Below is a small trained network, with its code and all its weights. Each question gives an input and a class and asks what happens when units are switched off, that is, made to give their printed mean instead of their output.

import numpy as np


def w(rows, s, z=0):
    codes = np.array(rows[::2]) - 128.0
    scale = np.full(codes.shape[1], s)
    scale[-1] = z or s
    return codes * scale


def f(y):
    return y / 2 * (1 + np.tanh(0.7978845608 * (y + 0.044715 * y**3)))


def log_softmax(a):
    a = a - a.max(-1, keepdims=True)
    return a - np.log(np.exp(a).sum(-1, keepdims=True))


def net(x, mask):
    res = np.array(x, float).reshape(1, 8) / 4 @ E
    y = f(res @ A[0][:, :-1].T + A[0][:, -1])
    res = res + np.where(mask, y, B[0][:, -1]) @ B[0][:, :-1]
    return log_softmax(res[-1] @ U[:, :-1].T + U[:, -1])


A, B = {}, {}
E = w([
[144,130,115,124,112,141,143,136,125,141,116,137],'x0',
[151,54,194,61,51,104,68,191,98,136,211,196],'x1',
[180,123,128,166,130,124,96,154,125,137,68,152],'x2',
[127,129,142,149,128,123,122,138,160,128,118,146],'x3',
[139,130,106,135,124,109,108,133,130,120,108,146],'x4',
[151,139,106,112,100,144,120,125,113,124,127,108],'x5',
[88,103,124,30,188,156,153,250,174,50,47,89],'x6',
[118,127,159,155,153,140,113,142,161,132,141,129],'x7',
],0.011)
A[0] = w([
[111,119,97,26,191,163,169,240,193,64,60,103,143],'n1',
[157,176,98,221,106,138,120,4,115,194,212,214,145],'n2',
[108,255,65,191,195,133,187,54,184,124,42,40,39],'n3',
[148,194,138,161,105,97,124,69,126,183,159,138,105],'n4',
[150,55,165,74,79,117,89,147,155,143,160,173,15],'n5',
[113,170,60,167,160,166,152,79,161,115,88,102,54],'n6',
[152,140,103,174,142,164,127,87,88,156,177,163,136],'n7',
[128,159,170,100,91,151,97,104,168,85,139,61,88],'n8',
[139,32,133,55,77,117,39,187,120,145,208,200,3],'n9',
],0.0071,0.0026)
B[0] = w([
[57,46,121,168,122,120,52,14,189,27,45,28,251],'n1',
[114,93,40,218,100,104,60,42,139,96,68,61,232],'n2',
[185,158,214,2,183,213,193,211,107,193,229,202,242],'n3',
[105,123,92,178,111,91,100,114,126,58,104,118,177],'n4',
[165,124,167,108,202,167,136,155,101,167,181,132,178],'n5',
[101,167,144,101,141,90,159,174,119,160,171,168,185],'n6',
[74,86,142,107,128,92,128,80,127,96,116,137,168],'n7',
[120,122,177,202,84,160,141,87,120,129,150,122,134],'n8',
[139,180,147,85,106,183,213,201,50,175,198,142,211],'n9',
],0.0087,0.017)
U = w([
[96,116,91,174,135,111,113,51,144,105,55,2,255],'0',
[136,202,150,79,150,156,179,182,87,186,176,184,1],'1',
],0.0094,0.00063)

Each question gives the input, the list of numbers given to net, and the class t.
The units are the neurons (one row each of A and B). Each row of codes is followed by its name. A weight is (code - 128) times the scale printed after its matrix; where a second scale follows, it is the last column's (A, B and U).
mask holds one flag per neuron, in row order. A switched-off neuron (its flag False) gives its mean, the last column of its row in B, instead of its output. The means were averaged over made-up inputs and are rounded, as every weight is.
A unit's drop is (log p(t) with every unit on - log p(t) with that unit switched off) / (log p(t) with every unit on - log p(t) with every unit switched off).
The circuit of an input: a set's keep is (log p(t) with only the set's units on - log p(t) with every unit switched off) / (log p(t) with every unit on - log p(t) with every unit switched off). Starting from all 9 units, units are removed one at a time, each time the one whose removal leaves the highest keep (on an exact tie, the one counted first), for as long as the keep stays at least 0.8.
units of the circuit, in order: the units of the circuit, biggest drop first
unit that matters most: the unit with the biggest drop
top k neurons: the k neurons with the biggest drops, biggest first
drop of u: that unit's drop, to one decimal
input [7,-5,3,7,4,6,2,-2], class 1: units of the circuit, in order : n3
input [-6,-5,0,4,-2,1,3,2], class 1: top 2 neurons : n3, n2
input [4,-8,-6,3,-1,-7,6,-6], class 1: top 2 neurons : n3, n2
input [6,-6,2,1,4,5,-5,5], class 1: top 2 neurons : n3, n1
input [-3,6,2,-2,-6,2,-8,5], class 0: top 2 neurons : n2, n3
input [3,-3,-3,-4,0,2,2,-1], class 1: top 2 neurons : n2, n3
input [-4,8,-1,5,8,-4,8,-3], class 0: top 3 neurons : n1, n3, n6
input [-2,5,5,-5,2,0,6,-6], class 0: top 2 neurons : n1, n3
input [-5,5,-3,-8,-2,3,6,-4], class 0: top 2 neurons : n1, n3
input [3,5,5,-2,7,0,-5,-3], class 0: top 3 neurons : n3, n2, n6
input [-7,6,0,-8,-8,4,-7,-3], class 0: top 2 neurons : n2, n3
input [1,5,3,-2,-6,2,6,-8], class 0: top 2 neurons : n1, n3
input [-4,6,-1,-5,-7,0,-6,5], class 0: top 4 neurons : n2, n3, n4, n6
input [3,6,4,-8,-5,1,8,5], class 0: unit that matters most : n1
input [-6,5,-8,1,-6,5,7,8], class 0: drop of n1 : 3.7
input [7,-6,5,1,-8,-6,0,-4], class 1: drop of n2 : 0.0
input [-4,-3,-5,-8,-2,5,0,-1], class 1: drop of n1 : 0.1
